Here is a tiny trained network, its code and every weight. The questions are about switching its units off for an input and a class, where a switched-off unit gives its printed mean instead of its output.

import numpy as np


def w(rows, s, z=0):
    codes = np.array(rows[::2]) - 128.0
    scale = np.full(codes.shape[1], s)
    scale[-1] = z or s
    return codes * scale


def f(y):
    return y / 2 * (1 + np.tanh(0.7978845608 * (y + 0.044715 * y**3)))


def log_softmax(a):
    a = a - a.max(-1, keepdims=True)
    return a - np.log(np.exp(a).sum(-1, keepdims=True))


def net(x, mask):
    res = np.array(x, float).reshape(1, 6) / 4 @ E
    y = f(res @ A[0][:, :-1].T + A[0][:, -1])
    res = res + np.where(mask, y, B[0][:, -1]) @ B[0][:, :-1]
    return log_softmax(res[-1] @ U[:, :-1].T + U[:, -1])


A, B = {}, {}
E = w([
[31,132,28,105],'x0',
[130,134,126,129],'x1',
[128,131,126,129],'x2',
[99,44,35,254],'x3',
[126,125,131,130],'x4',
[130,131,123,127],'x5',
],0.0077)
A[0] = w([
[126,214,191,103,110],'n0',
[73,109,81,79,85],'n1',
[122,202,171,93,60],'n2',
[90,87,188,231,101],'n3',
[127,160,93,188,255],'n4',
[108,157,134,246,69],'n5',
[161,41,91,115,96],'n6',
[170,192,138,139,227],'n7',
[81,174,109,146,79],'n8',
[132,100,122,200,151],'n9',
[91,145,76,69,71],'n10',
[94,65,112,127,193],'n11',
[221,132,165,183,60],'n12',
[106,166,170,79,104],'n13',
[142,105,93,158,110],'n14',
[147,160,189,195,75],'n15',
[73,173,45,95,82],'n16',
],0.011,0.009)
B[0] = w([
[85,123,174,87,187],'n0',
[218,75,229,168,151],'n1',
[65,86,200,175,156],'n2',
[65,92,107,98,171],'n3',
[131,155,73,45,254],'n4',
[53,105,184,159,153],'n5',
[23,125,180,173,140],'n6',
[123,158,79,79,222],'n7',
[161,98,254,161,125],'n8',
[111,141,170,77,192],'n9',
[129,56,185,130,143],'n10',
[141,148,146,60,199],'n11',
[194,31,197,126,162],'n12',
[41,130,190,138,163],'n13',
[67,127,122,139,148],'n14',
[166,55,161,138,140],'n15',
[223,45,205,169,168],'n16',
],0.0082,0.0087)
U = w([
[134,154,122,113,214],'0',
[206,46,186,179,58],'1',
[6,150,166,167,2],'2',
[135,188,123,151,237],'3',
[137,176,122,141,214],'4',
[132,165,118,122,169],'5',
[176,224,90,215,22],'6',
],0.011,0.0079)

Each question gives the input, the list of numbers given to net, and the class t.
The units are the neurons (one row each of A and B). Each row of codes is followed by its name. A weight is (code - 128) times the scale printed after its matrix; where a second scale follows, it is the last column's (A, B and U).
mask holds one flag per neuron, in row order. A switched-off neuron (its flag False) gives its mean, the last column of its row in B, instead of its output. The means were averaged over made-up inputs and are rounded, as every weight is.
A unit's drop is (log p(t) with every unit on - log p(t) with that unit switched off) / (log p(t) with every unit on - log p(t) with every unit switched off).
The circuit of an input: a set's keep is (log p(t) with only the set's units on - log p(t) with every unit switched off) / (log p(t) with every unit on - log p(t) with every unit switched off). Starting from the 12 units with the biggest drops (on a tie, the unit counted first), units are removed one at a time, each time the one whose removal leaves the highest keep (on an exact tie, the one counted first), for as long as the keep stays at least 0.8.
units of the circuit, in order: the units of the circuit, biggest drop first
k most important neurons: the k neurons with the biggest drops, biggest first
drop of u: that unit's drop, to one decimal
input [6,5,-4,-8,4,-3], class 2: units of the circuit, in order => n13, n2
input [-3,-1,2,7,0,0], class 2: units of the circuit, in order => n5, n6
input [7,1,1,7,-4,5], class 1: units of the circuit, in order => n16
input [7,-4,-4,2,-7,-7], class 1: units of the circuit, in order => n16, n1
input [-5,1,-4,8,-6,5], class 2: 3 most important neurons => n5, n6, n3
input [-8,-4,3,-7,2,5], class 1: 3 most important neurons => n12, n15, n4
input [-7,-1,-3,-8,-5,-6], class 2: units of the circuit, in order => n13, n2
input [-8,-4,7,-7,8,1], class 1: 2 most important neurons => n12, n15
input [-4,2,7,8,0,-7], class 2: units of the circuit, in order => n5, n3
input [8,0,-6,3,2,1], class 1: units of the circuit, in order => n16, n1
input [8,1,4,-8,-5,-8], class 1: units of the circuit, in order => n16, n1, n10
input [6,0,-3,1,6,-2], class 1: 3 most important neurons => n16, n1, n7
input [8,8,-5,-8,3,-8], class 1: 3 most important neurons => n16, n1, n10
input [-8,-8,-4,-6,-5,-3], class 1: units of the circuit, in order => n12
input [1,-2,3,-7,3,1], class 2: 4 most important neurons => n13, n2, n0, n4
input [7,-5,-4,4,-7,-6], class 1: 2 most important neurons => n16, n1
input [8,3,0,8,7,-2], class 1: drop of n1 => 0.6
input [8,2,3,-5,3,5], class 1: drop of n16 => 0.3
input [-2,-8,-7,-8,0,-8], class 2: drop of n2 => 0.2
